Below is a small trained network, with its code and all its weights. Each question gives an input and a target symbol and asks what happens when units are switched off, that is, made to give their printed mean instead of their output.

import numpy as np


def w(rows, s, z=0):
    codes = np.array(rows[::2]) - 128.0
    scale = np.full(codes.shape[1], s)
    scale[-1] = z or s
    return codes * scale


def f(y):
    return np.maximum(y, 0)


def softmax(a):
    e = np.exp(a - a.max(-1, keepdims=True))
    return e / e.sum(-1, keepdims=True)


def log_softmax(a):
    a = a - a.max(-1, keepdims=True)
    return a - np.log(np.exp(a).sum(-1, keepdims=True))


def net(x, mask):
    ids = ['αβγδζμξφψ'.index(c) for c in x.split()]
    T = len(ids)
    res = E[ids] + P[:T]
    u = 0
    for l in range(2):
        q, k, v = (res @ M[l].T for M in (Q, K, V))
        z = softmax(np.where(np.tri(T) > 0, q @ k.T / 4**0.5, -1e9)) @ v
        res = res + np.where(mask[u], z, O[l][:, -1]) @ O[l][:, :-1]
        u += 1
        y = f(res @ A[l][:, :-1].T + A[l][:, -1])
        res = res + np.where(mask[u : u + 8], y, B[l][:, -1]) @ B[l][:, :-1]
        u += 8
    return log_softmax(res[-1] @ U[:, :-1].T + U[:, -1])


Q, K, V, O, A, B = {}, {}, {}, {}, {}, {}
E = w([
[117,71,106,198,138,71,5,43,154,198],'α',
[123,137,109,60,148,117,228,67,98,169],'β',
[176,198,156,3,211,105,113,80,136,122],'γ',
[118,168,147,106,79,92,147,138,155,74],'δ',
[84,107,156,194,104,65,136,153,81,155],'ζ',
[81,102,139,167,30,122,46,145,194,120],'μ',
[128,36,166,99,105,158,128,248,135,152],'ξ',
[183,101,85,180,105,72,208,97,138,172],'φ',
[215,130,142,90,119,231,102,175,118,140],'ψ',
],0.019)
P = w([
[124,170,248,77,99,89,85,191,196,243],'0',
[115,84,227,108,9,191,255,83,89,149],'1',
[150,104,175,176,212,90,103,122,105,16],'2',
[148,97,181,111,32,159,183,52,75,129],'3',
[129,124,117,164,208,114,67,172,77,52],'4',
[139,131,155,82,83,159,178,105,119,149],'5',
[137,153,106,195,189,145,108,121,120,18],'6',
[127,147,151,84,105,156,155,110,138,151],'7',
[73,171,68,187,169,165,135,152,113,24],'8',
[144,147,177,107,127,139,127,92,160,145],'9',
[108,156,71,181,176,164,101,174,88,42],'10',
[145,155,160,88,135,131,105,109,145,161],'11',
[86,169,59,184,167,186,133,171,100,34],'12',
[183,157,188,58,159,189,83,107,164,155],'13',
],0.0096)
Q[0] = w([
[98,183,139,95,83,154,96,143,182,149],'0.h1',
[159,142,155,132,94,134,211,121,95,59],'0.h1',
[108,71,153,120,108,132,97,143,145,90],'0.h1',
[113,108,165,122,55,147,124,115,122,255],'0.h1',
],0.01)
K[0] = w([
[91,117,144,80,128,183,85,109,254,4],'0.h1',
[160,172,79,98,75,87,179,191,60,93],'0.h1',
[122,82,208,120,42,114,97,180,96,101],'0.h1',
[47,87,8,147,149,154,114,92,162,139],'0.h1',
],0.0069)
V[0] = w([
[88,153,113,156,73,66,132,81,144,143],'0.h1',
[54,54,100,96,194,149,126,56,135,194],'0.h1',
[71,190,176,75,153,138,118,166,51,159],'0.h1',
[92,183,147,87,254,214,131,25,84,146],'0.h1',
],0.0061)
O[0] = w([
[144,183,137,164,122,183,128,174,199,111,219],'0.h1',
[44,93,153,140,144,187,212,59,180,114,140],'0.h1',
[152,165,93,55,131,185,1,131,106,176,106],'0.h1',
[147,138,163,131,129,92,115,136,105,61,3],'0.h1',
],0.011,0.0024)
A[0] = w([
[134,192,174,141,52,124,93,123,102,132,252],'0.n1',
[194,117,133,92,187,186,126,109,121,120,225],'0.n2',
[147,117,106,122,209,78,206,179,125,124,171],'0.n3',
[123,255,139,125,203,98,106,120,55,96,105],'0.n4',
[150,176,71,114,136,194,167,67,79,148,152],'0.n5',
[87,81,98,134,70,76,106,82,77,87,137],'0.n6',
[118,109,213,105,97,91,154,168,206,131,34],'0.n7',
[135,160,92,112,128,89,128,83,145,224,196],'0.n8',
],0.0079,0.0021)
B[0] = w([
[119,110,80,184,147,1,183,145,121,171,234],'0.n1',
[83,79,129,133,138,105,68,84,143,196,254],'0.n2',
[118,134,124,121,94,95,82,169,145,73,211],'0.n3',
[139,76,93,185,74,154,148,163,118,143,242],'0.n4',
[135,61,159,132,158,168,88,165,138,94,220],'0.n5',
[75,200,160,49,212,150,124,90,97,85,169],'0.n6',
[157,156,140,77,102,141,59,85,95,161,211],'0.n7',
[201,146,248,92,136,101,68,116,164,138,214],'0.n8',
],0.01,0.0054)
Q[1] = w([
[72,79,163,151,33,136,206,70,85,255],'1.h1',
[129,183,142,146,204,151,79,175,156,86],'1.h1',
[153,96,6,161,163,182,148,108,120,78],'1.h1',
[161,75,118,130,150,143,195,128,158,178],'1.h1',
],0.0061)
K[1] = w([
[130,105,2,157,134,189,216,137,173,59],'1.h1',
[182,189,217,88,220,111,162,175,157,209],'1.h1',
[101,70,139,99,97,63,131,70,125,56],'1.h1',
[49,169,82,158,119,162,121,162,97,56],'1.h1',
],0.0071)
V[1] = w([
[104,169,107,67,100,111,116,150,161,78],'1.h1',
[254,52,86,181,140,131,173,112,108,99],'1.h1',
[78,85,119,169,123,187,149,215,94,65],'1.h1',
[158,162,123,61,152,146,85,153,199,112],'1.h1',
],0.0073)
O[1] = w([
[223,142,112,82,117,93,106,35,179,140,76],'1.h1',
[188,83,111,96,122,93,183,148,138,74,93],'1.h1',
[133,165,118,182,140,229,211,124,112,161,12],'1.h1',
[196,126,167,228,87,206,2,161,112,99,141],'1.h1',
],0.008,0.011)
A[1] = w([
[201,100,32,184,95,62,131,221,67,228,118],'1.n1',
[116,218,192,35,35,151,158,102,16,129,163],'1.n2',
[35,63,130,95,165,135,217,73,15,184,16],'1.n3',
[105,139,124,84,27,154,152,205,137,129,109],'1.n4',
[72,54,94,173,185,161,163,142,118,153,169],'1.n5',
[135,110,97,109,171,50,254,77,102,149,169],'1.n6',
[157,142,99,93,57,161,224,147,26,171,5],'1.n7',
[187,85,215,37,130,119,189,150,42,99,220],'1.n8',
],0.0068,0.0028)
B[1] = w([
[129,131,90,131,132,211,182,94,160,92,250],'1.n1',
[170,218,25,131,86,215,132,50,174,254,154],'1.n2',
[45,73,183,139,213,213,131,167,88,154,176],'1.n3',
[161,99,182,192,155,62,108,130,65,166,159],'1.n4',
[97,98,121,171,175,245,153,178,163,42,172],'1.n5',
[162,108,142,50,223,31,100,93,175,81,171],'1.n6',
[204,186,169,182,95,169,95,207,91,199,143],'1.n7',
[179,184,75,130,124,199,124,183,37,81,188],'1.n8',
],0.0081,0.011)
U = w([
[116,101,144,122,159,60,26,151,72,91,166],'α',
[118,56,11,227,121,159,145,167,171,27,206],'β',
[171,60,142,121,109,99,188,131,131,102,93],'γ',
[151,139,142,169,86,150,130,107,88,131,2],'δ',
[127,127,96,138,215,82,145,142,134,176,79],'ζ',
[77,58,172,95,76,120,162,91,139,109,66],'μ',
[106,204,136,61,113,172,117,103,121,59,131],'ξ',
[82,40,90,106,24,95,174,95,140,170,111],'φ',
[131,196,3,94,153,118,118,71,148,128,156],'ψ',
],0.007,0.0035)

Each question gives the input, a string of symbols that net reads in full, and the target symbol t.
The units are the heads (4 rows each of Q, K, V and O) and the neurons (one row each of A and B). Each row of codes is followed by its name. A weight is (code - 128) times the scale printed after its matrix; where a second scale follows, it is the last column's (O, A, B and U).
mask holds one flag per unit, layer by layer, with each layer's heads first. A switched-off unit (its flag False) gives its mean, the last column of its rows in O or B, instead of its output. The means were averaged over made-up inputs and are rounded, as every weight is.
A unit's drop is (log p(t) with every unit on - log p(t) with that unit switched off) / (log p(t) with every unit on - log p(t) with every unit switched off).
The circuit of an input: a set's keep is (log p(t) with only the set's units on - log p(t) with every unit switched off) / (log p(t) with every unit on - log p(t) with every unit switched off). Starting from the 12 units with the biggest drops (on a tie, the unit counted first), units are removed one at a time, each time the one whose removal leaves the highest keep (on an exact tie, the one counted first), for as long as the keep stays at least 0.8.
units of the circuit, in order: the units of the circuit, biggest drop first
most important unit: the unit with the biggest drop
k most important neurons: the k neurons with the biggest drops, biggest first
top k neurons in layer l: the k neurons of layer l with the biggest drops, biggest first
input μ β β, target β: 2 most important neurons => (0.n4, 0.n8)
input α β φ μ μ ζ ψ φ ψ φ φ ζ δ, target α: 3 most important neurons => (0.n6, 0.n8, 0.n7)
input ζ γ ψ ξ ψ, target β: most important unit => 0.n2
input α α φ ζ β α ζ δ φ δ ψ, target α: units of the circuit, in order => (1.h1, 0.n8)
input α ψ φ ζ γ δ α φ ζ β, target ξ: units of the circuit, in order => (0.n1, 1.n8, 0.n8)
input δ ζ ζ, target β: units of the circuit, in order => (0.n8, 1.n5, 0.n7)
input δ γ ψ α ζ ζ μ ζ φ γ β, target α: units of the circuit, in order => (1.n1, 0.n5)
input α φ γ ψ ψ ξ δ, target α: units of the circuit, in order => (1.h1, 0.n8)
input μ α ξ μ φ ζ φ ζ, target γ: units of the circuit, in order => (1.h1, 1.n6)
input α γ ψ γ α α ψ ψ φ β, target ξ: units of the circuit, in order => (1.n8, 0.n1, 0.n8)
input ζ ξ δ ξ μ φ ζ ζ φ δ ζ ψ β, target α: 2 most important neurons => (0.n3, 0.n8)
input μ μ β φ, target γ: units of the circuit, in order => (0.h1, 1.h1, 1.n6)
input ζ α α ξ ζ ζ δ δ, target ψ: units of the circuit, in order => (1.h1, 1.n2, 0.n7)
input μ ζ φ ψ β α γ β ξ, target α: units of the circuit, in order => (0.n4, 1.h1, 0.n7)
input β α ξ α ζ δ ζ ζ γ, target α: units of the circuit, in order => (1.h1, 0.n8)
input ζ φ γ φ β φ φ μ ψ, target α: units of the circuit, in order => (1.h1, 0.h1)
input α ψ α ψ φ ζ ζ δ, target ψ: most important neuron => (1.n2)
input μ φ ζ φ φ ζ φ φ γ, target α: top 2 neurons in layer 0 => (0.n1, 0.n3)
input β μ ζ γ φ γ β μ ξ, target α: top 2 neurons in layer 0 => (0.n1, 0.n4)
input ζ α φ, target α: top 4 neurons in layer 0 => (0.n8, 0.n4, 0.n3, 0.n1)
input β γ ζ ξ φ ζ ζ ζ ζ γ, target ζ: 2 most important neurons => (0.n4, 0.n2)
input ζ β β ψ, target β: top 3 neurons in layer 0 => (0.n8, 0.n5, 0.n7)
input γ δ ξ φ φ β α γ μ, target α: most important unit => 0.n6
